In the rows, zero is written as 128.
Each row of numbers belongs to one of the nodes below and depends on some of the facts about them. Some rows are named. Which node is each other row?

Some nodes and their rows:
[141 125 132 131  96 169 176 112 118 141 118 145 128 136 127 105 160 128
 134  99 146  98 131 124 126 145 158 133 171 139 165  83 117 121 111 187
 130 157 128] -> munuflor
[115 115 148  97 118 127 112 130  96 141 163 120 146 136 125 126 124 158
 125 104 141 151  98 113 158 123  90 158 106 131 125 100 151 141 120 138
 156 167 118] -> sima
[120 148 117 136 151 127 118 128 136  74 153 130 111 139 133 132 110 158
 134 142  95 136 131 117 161 103 124  97  89 124 130 163 139 122 142  59
  56 163  82] -> betil
[145 109 114 128 122 130 126 136 145 122 108 114 148 109 115 142  96  80
 119 169 118 153 144 152 137  95 107 156  81 106  72 156 148 136 143  75
 196 130 155] -> lozal
[136 103 114 119 129 158 179 114 119 159 161 115 121 106 120  94  80 164
 122 160 126 114 115 158 148 105  83 166  87 114  75  87 157  92 139 141
  77 164 131] -> dragrosek
[135 121 122  89 153  74  84 104 146  74 154 110 177 136 145 113  79 162
 150  80 166 155 149 146 158 106 169  86  69 120 176 200  92 152 139  51
  70 118 104] -> groni
[136 107 120 107 102 128 189 101 125 147 125 137 150 138 125 113 144 109
 149 116 165 104 139 113 147 153 167 117 168 137 160  94 103 122 120 180
 160 170 134] -> sulotri
[116 169 110  88 164 172 178 171 162 155  89 128 103 116 112 137 181 119
 153  91 164 109  97  97 149  90 161  93 175 162 165 142 138  87  99 165
 182  49 166] -> ropuvul
[110  91 109 125 154 198 186 153 170  98 107 127 106 139 102 164  94  68
 152 166  96 153  91  63 100  98 157  99  82 121  70  86 138 126 141  64
 208 166  95] -> sosar
[138 110 128 119  94 172 181 124 119 142 110 136 123 137 124 108 156 126
 136 112 146  99 131 124 132 157 170 124 177 143 162  87 120 110 113 187
 154 153 143] -> stabrak
[141 116 110  99 149 157 190 166 151 147 114 114 120 108 111 102 163 129
 144 130 165 118  96 139 146  96 156 120 153 151 107  99 153  98 138 144
 125 108 171] -> duskon
[131 147 108 130 167  91 117 149 162 111 117 134 109 128 129 128 105 173
 127 115 106 111 144 162 156  99 118  94 104 145 147 146 134 104 140  85
  64  81  97] -> dekun
[144 165 152 185 163  76  96 135 102 103 121 122 108 133 147 110 108 171
 110 112  94 137 145 161 149 123 102 108 125 138 153 192 134 127 137  59
  60 119 102] -> brega
[131 149 139 131 117  89 194 140 100 161 133 152 129 129 137 147  92 166
 118  90 100 140 126 153 127 122  87 169  64 103 127 150 133 149 143  87
  74 129  88] -> kiske
[116  97 105 152 145 162 161 153 158  98 139 111 109 131 109 176  83  76
 144 170  88 151 125  77 106 113 112 123  72 103  68 113 156 138 138  60
 198 145 107] -> vabir
[133 135 107 110 143 193 177 152 152  90 185 127 113 142 121  91 114 172
 148 135 134 134 126  88 138 127 113 109 110 134 138 109 148 111 139  78
 102 180  98] -> triski
[116 123 141 108 156 125 121 146 113 134 171 111 122 132 135 110 128 155
 120 125 139 148 100 125 143 112  89 143  93 129 113 131 154 132 130 103
 102 170 114] -> brakestik
[128 159 110 188 159 159 128 169 119 100 105 151 148  97 152 162 184  80
 119 147 119 142 157  72  79 164 172 103 143 111 113 154  93 138 102 153
 205  28 141] -> gruga

Facts:
Θ(fegru, duskon); Θ(fatir, skistok); Θ(zugrir, brakestik); Θ(kigram, buve); Θ(trovo, tavan)
Θ(klusi, ropuvul); Θ(klusi, kiklar); Θ(klusi, plimim); Θ(drisuk, klebo); Θ(brogror, narim)
Θ(fligrumis, sasten); Θ(fligrumis, giflos); Θ(metok, ropuvul); Θ(lozal, brefir); Θ(brifetri, metok)
Θ(dragrosek, lutus); Θ(dragrosek, duskon); Θ(dragrosek, brifetri); Θ(klobrofal, narim); Θ(zusopal, drogus)
Θ(zusopal, grelok); Θ(grutudrus, ropuvul); Θ(grutudrus, perel); Θ(zotratrir, sobutros); Θ(biplur, plimim)
Θ(plokis, skistok); Θ(plokis, ropuvul); Θ(plokis, plimim); Θ(pogrutil, metok); Θ(lirer, giflos)
Θ(lirer, zugrir); Θ(gradrisim, narim); Θ(brobam, ropuvul); Θ(brobam, peplos); Θ(brobam, draplik)
Θ(brobam, plimim); Θ(sobutros, drogus); Θ(traski, ropuvul); Θ(traski, mupli); Θ(traski, narim)
Θ(duskon, plimim); Θ(fustur, brobam); Θ(fustur, plimim); Θ(farin, lirer); Θ(loter, zosak)
Θ(dadrum, ropuvul); Θ(bugres, nulel); Θ(letil, plafu); Θ(letil, ropuvul); Θ(letil, plimim)
Θ(sima, stemi); Θ(mupli, ropuvul); Θ(mupli, groni); Θ(mupli, bila); Θ(mipi, brobam)
Θ(plimim, ropuvul); Θ(pokla, nelo); Θ(roran, drogus); Θ(roran, metok); Θ(voklugruk, zoke)
Θ(dadodru, fustur); Θ(monun, grelok); Θ(monun, perel); Θ(rirol, ropuvul); Θ(rirol, moskugrom)
Θ(peplos, skistok); Θ(peplos, grutudrus); Θ(brakestik, brobam); Θ(brakestik, stemi); Θ(brakestik, ropuvul)
Θ(droral, moskugrom); Θ(droral, rirol); Θ(droral, nulel); Θ(dratom, drogus); Θ(treton, traski)
Θ(sosar, perel); Θ(daroflu, duskon); Θ(daroflu, ropuvul); Θ(zoke, plafu); Θ(zoke, stemi)
Θ(kiklar, draplik); Θ(kiklar, narim); Θ(niklus, traski); Θ(flizu, plimim); Θ(perel, plimim)
Θ(nuflik, voklugruk); Θ(kiske, plafu); Θ(kiske, biplur); Θ(kiske, nelo); Θ(setek, fizas)
Θ(setek, narim); Θ(triski, grutudrus); Θ(feni, plimim); Θ(brefir, plimim); Θ(zosak, perel)
Θ(betil, grutudrus); Θ(buve, drogus); Θ(buve, plafu); Θ(buve, ropuvul); Θ(gobrom, staflo)
Θ(moskugrom, ropuvul); Θ(vabir, ropuvul); Θ(vabir, perel); Θ(trivanas, droral); Θ(trivanas, gruga)
Θ(gruruk, plimim); Θ(gruruk, metok); Θ(brega, grepezos); Θ(bituk, ropuvul); Θ(bituk, luflum)
Θ(bituk, metok); Θ(rese, grelok); Θ(rese, ropuvul); Θ(giflos, narim); Θ(vibru, dekun)
Θ(vibru, ropuvul); Θ(vibru, metok); Θ(groni, peplos); Θ(klaskom, gradrisim); Θ(klaskom, metok)
Θ(dekun, perel); Θ(klafla, staflo); Θ(luflum, perel); Θ(lobur, zugrir); Θ(lobur, narim)
Θ(grepezos, ropuvul); Θ(tora, ropuvul); Θ(fizas, metok); Θ(klozenir, lodrek); Θ(klozenir, vibru)
Θ(lagre, lutus); Θ(lagre, narim); Θ(tavan, klibul); Θ(grini, plimim); Θ(klebo, klibul)
Θ(klebo, ludron); Θ(stemi, skistok); Θ(stemi, narim); Θ(drogus, biplur); Θ(klibul, peplos)
π(fegru, dratom); π(fegru, rirol); π(butor, voklugruk); π(butor, bramo); π(butor, gobron)
π(butor, zugrir); π(flogrotuk, sima); π(flogrotuk, gozo); π(flogrotuk, letil); π(flogrotuk, flizu)
π(lozal, bituk); π(lozal, giflos); π(tuvuval, grepezos); π(tuvuval, nugror); π(trusek, lobur)
π(brifetri, nulel); π(brifetri, gobron); π(brifetri, kupogik); π(brifetri, zugrir); π(brifetri, dadrum)
π(floze, gruruk); π(floze, besel); π(brotrak, trivanas); π(brotrak, trovo); π(brotrak, grepezos)
π(brotrak, munuflor); π(brotrak, brega); π(brotrak, dadrum); π(fila, trogrostik); π(fila, letil)
π(fila, lirer); π(fila, daroflu); π(brobam, tapler); π(brobam, fligre); π(brobam, grepezos)
π(brobam, moskugrom); π(traski, farin); π(traski, skefliflis); π(traski, trogrostik); π(traski, rese)
π(gruga, kiske); π(gruga, kiklar); π(gruga, niklus); π(gruga, braklan); π(sasten, trivanas)
π(sasten, braklan); π(roratrum, brivolal); π(roratrum, grini); π(bugres, sulotri); π(bugres, liklo)
π(bugres, klozenir); π(bugres, groni); π(lodrek, dadodru); π(tedus, stuval); π(tedus, livi)
π(mipi, luklas); π(mipi, plafu); π(mipi, klebo); π(mipi, stabrak); π(mipi, rimom)
π(mipi, brega); π(sidur, skefliflis); π(sidur, livi); π(sidur, vibru); π(plimim, zosak)
π(plimim, ragrin); π(narim, dremul); π(narim, fizas); π(narim, draro); π(pokla, perel)
π(pokla, roskadrar); π(drilak, besel); π(drilak, betil); π(drilak, nelo); π(monun, groni)
π(droral, fizas); π(droral, vinasak); π(droral, stavule); π(droral, zugrir); π(sosar, rupas)
π(sosar, besel); π(sosar, grudos); π(sosar, rese); π(sosar, draro); π(skistok, skoplos)
π(skistok, brogror); π(skistok, mupli); π(setek, sima); π(setek, draflil); π(moriflu, brivolal)
π(moriflu, roran); π(moriflu, besel); π(moriflu, loter); π(pobu, dratom); π(pobu, klaskom)
π(pobu, kupogik); π(feni, lutus); π(feni, pogrutil); π(feni, groni); π(feni, kupogik)
π(buve, dragrosek); π(buve, gobrom); π(buve, skefliflis); π(buve, gizen); π(vabir, grudos)
π(ludron, sobutros); π(ludron, plafu); π(ludron, grepezos); π(seklar, nugror); π(seklar, mupli)
π(draplik, fligre); π(klafla, peplos); π(staflok, farin); π(staflok, dratom); π(staflok, stinone)
π(staflok, gizen); π(repok, zoke); π(repok, plafu); π(repok, gilur); π(tora, trivanas)
π(tora, loter); π(tavan, fligre); π(grigusul, skoplos); π(grigusul, braklan); π(klibul, gizen)

Rows to name:
No name comes twice in this set of rows, the named rows included.
[123 108 108 131 149 141  86 150 168 137  91 126 111 111 115 171 115  69
 131 163 118 132 148 127 128 138 155 107 156 132  92 112 121 140 132  90
 187  45 155] -> lodrek
[123 162 103 108 159 154 121 147 161  76 142 130 106 140 127 117 131 166
 148 108 135 134 130 107 143  87 128 103 136 151 179 167 153 110 132  83
  76 150 102] -> grutudrus
[111 133 143  97 138 142 116 156 116 162 125 123 126 134 122 130 159 154
 128  89 163 147  94 104 146 114 107 132 130 153 135 112 150 137 111 161
 136 158 135] -> stemi
[117 162 115  98 167 117 145 159 155 155  97 149 107 131 115 153 160 144
 143  85 137 101 128 149 154  99 159  99 153 160 179 155 118 118 132 123
  79  52 116] -> grelok
[115 100 138  96 150  88  96 129 124 156 146 107 154 131 137 116 129 117
 123 100 172 148 102 129 140 118 155 117 149 153 133  96 143 139 114 145
 149 147 140] -> zugrir
[139 112 113 171 155  82 168 165 107 101 154 104 110 137 147 151 122  74
 144 162 112 153 149  80  62 164 165 117 149 124  83 176  99 142 111  51
 202  80 175] -> droral
[114 117 121 135 145 101 183 154 118 169 149 149 101 134 108 158  93 146
 121 118  95 118 112 146 149 122  84 139  68 130  92  92 128 132 140  71
  72 121  85] -> roran
[135 147 105  93 154 115 100 158 160 144 102 122 106 101 108 151 169  71
 139 152 173 154 117 147 150  89 160 122 143 120  84 189 149 139 143 102
 184  33 164] -> plimim
[109 108 113  89 151 151  84 158 168 164  97 113 126 104 104 164 177  82
 128 154 172 154  89  68 143 111 172  98 165 161  79  86 143 141 102 177
 202  68 174] -> narim
[144  99 110  95 158  83  83 102 164 122  95 105 179 125 152 147  75  77
 144 143 163 156 152 164 142  94 154 126  51  93  96 180 110 146 141  65
 155  42 152] -> feni

The same nodes again, as new rows of numbers:
Named rows:
[182 155 121 155 107  94 172 134  91 129 136 115 160 164 113 154  44 145
 114 173 145 114  20  94 162  55 130 125 136 115 146  91  68  97 163 126
 160 151  61 103 150] -> brobam
[108 122 112 118 127 112 114 126 105 129 123 142 127 124 143 129 142 122
 121 142 132 133 133 130 114 143 133 135 119 133 128 136 135 117 125 124
 125 132 112 128 103] -> letil
[145 158 125 148 115 162 174 138 128 137 138  89 182 154  96 129  97 186
  75 116 123 128 100 103 172 113 112 150 138 107 103 106 125  89 145 133
 144 111 120 118 171] -> seklar
[125 117 128 120 121 124 124 121 118 126 125 145 120 126 134 136 147 115
 126 125 126 122 151 125 114 138 129 128 131 114 119 125 139 131 134 121
 120 140 128 138 127] -> trovo
[124 150 100 181 151  87 168 173 121 105 135 150 140 137  96 161 138 152
 148 115 141 158 173 148 121 163 122  87 129 149 159 124 199 136  85 126
 152 104  88 151 120] -> groni
[107 124 131 126 124 100 122  93 111 103 115 158 145 109 134 131 149 106
 121 126 129 148 144 139  99 130 137 153 141 138 119 139 121 103 126 127
 142 144 128 121 102] -> perel
[111 123 124 114 113 102 118 112 102 129 118 153 131 117 155 124 146 114
 127 124 118 138 146 149 116 147 140 132 129 125 123 138 121 112 120 127
 144 139 114 130 102] -> brefir
[150 178 110 188 149 109 184 187 146 107 141  98 167 138  81 129  88 195
 137 126 139 160 119 139 158 125 109  99 124 170 157 127 155 112  96 145
 170  85  98 124 147] -> bugres
[113 118 112 119 123 116 109 126  98 126 126 148 124 121 145 133 144 120
 126 144 126 131 130 133 113 142 135 134 115 132 129 135 128 119 125 124
 126 134 116 128 103] -> klusi
[127 109 110 121 140 130  97 141 105 132 131 146 116 118 143 129 144 109
 144 151 137 127 129 116 121 135 131 135 123 134 136 131 135 134 133 124
 106 128 130 134 103] -> rirol
[180 148 137 146 152 141 116 192 144 139 132 137 147 111 126  86  96 116
 193 123 134 142 101 114 197  91 134 125 168 159 146 128  86 126 138 156
 155  89 157 130 122] -> pobu
[120 114 126 124 127 122 127 125 117 130 125 144 120 130 134 131 147 119
 123 123 135 119 148 123 117 142 130 124 129 116 115 123 144 125 131 115
 126 137 128 145 124] -> zoke
[ 74 134 167 115 143 137 121  89 178 116 124 105  84 120 139 116 166 132
  72 156 109 101 103 163  81 151 139 100  99 127 127 109 119 149  87 126
 125 129 146 138 116] -> besel
[112 125 124 112 115 102 118 111 103 129 119 156 131 118 158 126 145 115
 122 128 120 139 145 147 118 146 140 136 128 126 121 139 125 112 120 127
 144 141 111 132 104] -> duskon
[174 150 151 139 143 147 130 174 147 119 140 137 138 105 126  84 117 126
 164 150 108 117  69 111 173 108 136 117 137 151 130 103  67 119 142 147
 150  99 161 135 130] -> droral
[110 117 123 120 126 130 119 115 128 143 119 123 122 140 130 136 134 123
 116 115 143 136 158 135 118 130 128 134 134 117 129 140 154 140 118 124
 124 136 124 132 125] -> livi
[128 113 128 109 118 116 129 120 124 122 121 133 115 119 130 129 137 123
 139 123 126 129 157 127 112 149 131 125 112 129 122 137 141 139 132 122
 111 136 122 132 123] -> kiske
[169 145 126 112 102 151 171 140 160 106 128  81 163 115  87 120  79 182
 153 112  88 143  92 121 163 140 116 134  72 148 132 147 114 146 139 164
 101 106 114  88 157] -> gruga

Name these rows:
No name comes twice in this set of rows, the named rows included.
[130 114 117 114 107 129 138 114 127 117 122 119 128 118 119 145 130 139
 132 121 114 140 159 133 115 157 121 134  95 121 124 151 155 153 129 137
 100 135 116 121 138] -> skoplos
[158 158 129 159 106 164 180 132 106 141 144 102 188 162 104 131  97 187
  54 135 128 114  91  89 173  97 115 157 157  79  90  85 107  70 165 122
 156 129 120 133 187] -> tuvuval
[108 123 140 119 127 130 122 109 141 121 125 124 104 118 138 126 149 121
 108 139 119 121 136 144 103 142 132 118 115 122 128 125 130 145 110 129
 121 134 136 139 124] -> brivolal
[105 138 116 129 154 167 117 146 142 164 133  80 156 170 106 106  78 156
 134  93 147 122  57 113 176  88 119 143 137 148 136 146 130 107 131 136
 139 103 136  89 120] -> traski
[144 105 132 101 148 109  89 150 124 154 115 159 106 116 148  98 134  83
 183 109 157 128 173 112 137 121 139 127 154 141 124 145 119 127 145 112
 120 122 152 146 107] -> dratom
[133 149 128 147 131 149 150 143 144 131 141  93 154 148 106 109  92 166
 140 107 125 120  74 126 162 109 114 123 127 142 126 128 116 107 131 142
 158 114 141 106 151] -> setek
[149 179 110 203 160  96 190 183 157  83 139 101 183 126  56 127  93 189
 139 128 150 173 121 137 142 111 106 111 131 189 156 126 161 107  96 150
 172  81 107 120 144] -> monun
[101 138 134 115 120 110 105 112 134 133 128 142 105 127 163 134 153 115
 111 122 107 131 143 157 110 149 133 126 126 131 131 134 114 115 109 112
 134 133 116 127 115] -> gruruk
[139 112 112 129 134 132 104 147  99 115 140 152 118 106 143 130 153 116
 141 170 123 121 120 111 118 145 129 134 117 133 129 123 122 125 145 125
 109 128 133 138 111] -> dadrum
[121 123 110 127 129 125 100 133 122 131 137 141 112 127 144 150 144 114
 128 134 127 130 144 131 115 140 120 132 126 136 138 136 135 127 126 111
 108 129 120 126 125] -> bituk
[109 101 119  93 142 146  77 120 122 186 104 134 124 152 147 124 114  79
 148  79 165 144 166 124 149 100 134 158 172 117 136 162 150 147 133 123
 115 131 137 118 102] -> gizen
[147 156 137 149 125 159 155 142 133 137 137 103 166 144 110 116 105 167
  89 127 124 122  97 109 171 107 120 143 146 115 110 103 109  95 142 134
 150 112 132 128 159] -> repok
[129 141 128 103 154 161 121 158 157 192 112 122 167 177 101 119  73 109
 165  43 146 137  93 107 216  79 141 149 183 130 143 135 128 122 141 128
 124 100 121  94 105] -> klibul
[187 147 155 145 137 148 128 177 148 117 140 144 137  95 134  81 119 120
 172 152 107 123  79 114 180 108 138 120 144 150 131 105  61 123 145 155
 153 100 170 139 134] -> butor

